Here is a tiny trained network, its code and every weight. The questions are about switching its units off for an input and a class, where a switched-off unit gives its printed mean instead of its output.

import numpy as np


def w(rows, s, z=0):
    codes = np.array(rows[::2]) - 128.0
    scale = np.full(codes.shape[1], s)
    scale[-1] = z or s
    return codes * scale


def norm(h):
    return h / np.sqrt((h * h).mean(-1, keepdims=True) + 1e-5)


def f(y):
    return np.maximum(y, 0)


def log_softmax(a):
    a = a - a.max(-1, keepdims=True)
    return a - np.log(np.exp(a).sum(-1, keepdims=True))


def net(x, mask):
    res = np.array(x, float).reshape(1, 5) / 4 @ E
    u = 0
    for l in range(4):
        y = f(norm(res) @ A[l][:, :-1].T + A[l][:, -1])
        res = res + np.where(mask[u : u + 9], y, B[l][:, -1]) @ B[l][:, :-1]
        u += 9
    return log_softmax(norm(res)[-1] @ U[:, :-1].T + U[:, -1])


A, B = {}, {}
E = w([
[101,155,57,59,150],'x0',
[211,238,119,186,249],'x1',
[136,129,130,125,125],'x2',
[132,140,67,179,78],'x3',
[91,253,170,124,68],'x4',
],0.0047)
A[0] = w([
[140,133,48,1,105,57],'L0N0',
[173,80,224,186,53,44],'L0N1',
[133,131,66,212,36,35],'L0N2',
[89,158,57,62,122,36],'L0N3',
[142,63,100,103,89,83],'L0N4',
[118,112,232,22,151,20],'L0N5',
[134,132,18,166,55,41],'L0N6',
[98,153,153,87,42,186],'L0N7',
[127,123,175,78,155,2],'L0N8',
],0.011,0.0039)
B[0] = w([
[41,124,134,179,164,201],'L0N0',
[1,144,124,178,166,212],'L0N1',
[158,103,215,63,190,198],'L0N2',
[65,135,155,180,139,177],'L0N3',
[144,125,45,97,117,197],'L0N4',
[170,99,218,47,200,200],'L0N5',
[155,102,215,56,201,192],'L0N6',
[156,190,95,112,49,253],'L0N7',
[155,105,187,77,154,144],'L0N8',
],0.019,0.0064)
A[1] = w([
[95,80,135,94,75,58],'L1N0',
[117,65,186,211,66,53],'L1N1',
[139,145,105,128,158,60],'L1N2',
[115,2,87,136,137,43],'L1N3',
[147,125,107,149,120,6],'L1N4',
[75,54,152,83,59,68],'L1N5',
[146,116,149,77,142,71],'L1N6',
[152,77,172,102,113,75],'L1N7',
[119,130,75,59,100,19],'L1N8',
],0.016,0.0017)
B[1] = w([
[171,139,124,204,178,194],'L1N0',
[63,144,181,150,155,139],'L1N1',
[152,99,164,204,105,158],'L1N2',
[116,176,234,143,2,217],'L1N3',
[119,149,91,104,154,130],'L1N4',
[193,170,109,212,219,242],'L1N5',
[182,75,145,87,112,255],'L1N6',
[170,85,157,88,142,210],'L1N7',
[162,147,42,115,150,200],'L1N8',
],0.015,0.0053)
A[2] = w([
[151,74,140,150,50,192],'L2N0',
[71,110,147,193,116,91],'L2N1',
[152,196,157,97,7,220],'L2N2',
[210,169,71,162,107,2],'L2N3',
[128,86,136,130,34,140],'L2N4',
[126,118,111,116,127,60],'L2N5',
[129,125,126,128,126,71],'L2N6',
[209,145,65,179,136,74],'L2N7',
[25,115,106,140,155,5],'L2N8',
],0.015,0.0014)
B[2] = w([
[61,136,151,79,55,167],'L2N0',
[61,143,74,92,178,242],'L2N1',
[113,4,160,191,66,253],'L2N2',
[160,164,30,55,91,228],'L2N3',
[107,107,114,114,41,154],'L2N4',
[133,123,135,120,127,128],'L2N5',
[131,126,129,124,127,128],'L2N6',
[156,218,133,118,74,235],'L2N7',
[54,145,48,141,191,225],'L2N8',
],0.018,0.0051)
A[3] = w([
[140,2,78,184,83,60],'L3N0',
[184,44,132,103,191,2],'L3N1',
[146,102,102,144,127,75],'L3N2',
[136,9,91,152,77,44],'L3N3',
[195,63,78,185,149,101],'L3N4',
[182,81,94,170,150,65],'L3N5',
[150,79,76,201,123,132],'L3N6',
[137,40,106,198,84,72],'L3N7',
[180,62,53,171,140,56],'L3N8',
],0.013,0.0017)
B[3] = w([
[67,66,97,81,36,188],'L3N0',
[155,117,143,9,180,255],'L3N1',
[112,123,128,119,146,133],'L3N2',
[57,100,105,90,88,193],'L3N3',
[83,138,197,170,134,143],'L3N4',
[63,158,195,154,120,139],'L3N5',
[131,147,179,100,107,149],'L3N6',
[79,109,127,60,50,182],'L3N7',
[108,160,204,112,114,139],'L3N8',
],0.015,0.0053)
U = w([
[223,89,245,75,222,129],'0',
[22,170,103,220,231,120],'1',
[248,243,52,152,80,122],'2',
[113,122,99,72,135,204],'3',
[85,51,132,127,11,114],'4',
[162,66,65,131,161,74],'5',
[236,2,15,209,169,10],'6',
],0.0093,0.013)

Each question gives the input, the list of numbers given to net, and the class t.
The units are the neurons (one row each of A and B). Each row of codes is followed by its name. A weight is (code - 128) times the scale printed after its matrix; where a second scale follows, it is the last column's (A, B and U).
mask holds one flag per neuron, layer by layer. A switched-off neuron (its flag False) gives its mean, the last column of its row in B, instead of its output. The means were averaged over made-up inputs and are rounded, as every weight is.
A unit's drop is (log p(t) with every unit on - log p(t) with that unit switched off) / (log p(t) with every unit on - log p(t) with every unit switched off).
The circuit of an input: a set's keep is (log p(t) with only the set's units on - log p(t) with every unit switched off) / (log p(t) with every unit on - log p(t) with every unit switched off). Starting from the 12 units with the biggest drops (on a tie, the unit counted first), units are removed one at a time, each time the one whose removal leaves the highest keep (on an exact tie, the one counted first), for as long as the keep stays at least 0.8.
circuit, biggest first: the units of the circuit, biggest drop first
unit that matters most: the unit with the biggest drop
top k neurons: the k neurons with the biggest drops, biggest first
top k neurons in layer l: the k neurons of layer l with the biggest drops, biggest first
input [8,8,-7,8,5], class 0: circuit, biggest first : (L0N7; L2N1)
input [6,1,-1,8,-8], class 0: unit that matters most : L0N6
input [0,-2,1,-2,-6], class 4: top 3 neurons : (L1N3; L0N7; L2N2)
input [-2,-7,-2,3,-7], class 2: circuit, biggest first : (L1N5; L2N7)
input [-1,-6,7,7,3], class 0: top 2 neurons : (L0N2; L0N6)
input [3,1,-4,2,5], class 4: circuit, biggest first : (L2N2; L0N7)
input [-6,6,-1,7,8], class 4: circuit, biggest first : (L1N5; L2N2)
input [6,6,6,-6,0], class 0: circuit, biggest first : (L0N1; L0N7; L2N1)
input [0,-2,-3,-2,4], class 4: circuit, biggest first : (L0N7; L2N2)
input [-1,-6,1,-7,-7], class 0: top 2 neurons : (L0N5; L1N5)
input [-1,0,3,1,7], class 4: circuit, biggest first : (L2N2; L1N5)
input [7,-2,4,8,-3], class 0: top 3 neurons in layer 0 : (L0N6; L0N2; L0N1)
input [-6,-8,3,-1,8], class 2: top 2 neurons : (L0N7; L1N5)
input [1,-3,7,-2,8], class 4: top 2 neurons : (L2N2; L0N7)
input [-8,-8,-3,1,-7], class 1: top 2 neurons : (L0N1; L1N5)
input [0,-8,6,-8,0], class 0: circuit, biggest first : (L0N5)
input [-5,4,1,4,1], class 1: top 4 neurons in layer 0 : (L0N5; L0N6; L0N1; L0N7)
input [-7,6,-7,6,4], class 1: top 2 neurons : (L0N5; L0N6)
input [7,-5,6,1,-3], class 1: top 2 neurons : (L0N0; L0N3)
input [-7,-4,2,4,4], class 1: circuit, biggest first : (L0N1)
input [3,-6,5,1,-4], class 2: top 3 neurons : (L1N5; L0N1; L0N4)
input [-7,-8,8,-8,6], class 0: top 4 neurons : (L0N5; L0N0; L1N5; L2N8)
input [1,-4,0,-1,-5], class 4: top 2 neurons : (L1N3; L0N7)
